[[139 123 105 124 136]
 [122 141 146 137 141]
 [149 121 144 130 133]
 [124 120 110 119 112]
 [146 117 145 127 123]
 [110 139 112 130 135]
 [137 113 127 120 109]]
->
[[122 141 146 137 141]
 [124 120 110 119 112]
 [110 139 112 130 135]]

[[123 147 131 127 125 137 130 112]
 [138 141 144 140 130 129 128 113]
 [145 122 139 149 118 116 145 122]
 [132 133 136 115 156 151 103 125]]
->
[[138 141 144 140 130 129 128 113]
 [132 133 136 115 156 151 103 125]]

[[120 132 132 131 129 124 131 128 125 126 132]
 [105 141 137 132 134 113 148 129 111 127 152]]
->
[[105 141 137 132 134 113 148 129 111 127 152]]

[[127 107 125 125 133 126]
 [126 128 120 110 129 129]
 [134 119 121 120 132 131]
 [130 123 123 108 120 129]
 [120 128 120 104 129 129]
 [132 123 117 112 124 130]]
->
[[126 128 120 110 129 129]
 [130 123 123 108 120 129]
 [132 123 117 112 124 130]]

[[121 125 129 104 124 103]
 [124 119 124 138 127 126]
 [126 139 124 115 144 129]
 [126 135 138 140 143 139]
 [124 128 142 140 147 135]
 [134 122 130 146 130 140]]
->
[[124 119 124 138 127 126]
 [126 135 138 140 143 139]
 [134 122 130 146 130 140]]

[[148 140 112 130]
 [141 131 109 130]
 [128 135 127 123]
 [153 133 105 131]
 [133 134 124 126]
 [137 120 121 124]
 [141 140 121 126]
 [143 146 118 122]
 [132 135 126 126]]
->
[[141 131 109 130]
 [153 133 105 131]
 [137 120 121 124]
 [143 146 118 122]]

[[137 127 138 120 128 123 123]
 [128 121 125 127 112 139 113]
 [137 143 122 118 132 122 130]
 [124 139 128 130 131 134 133]
 [122 120 124 133 132 135 133]
 [130 149 141 120 120 144 122]
 [129 127 131 127 110 134 123]]
->
[[128 121 125 127 112 139 113]
 [124 139 128 130 131 134 133]
 [130 149 141 120 120 144 122]]
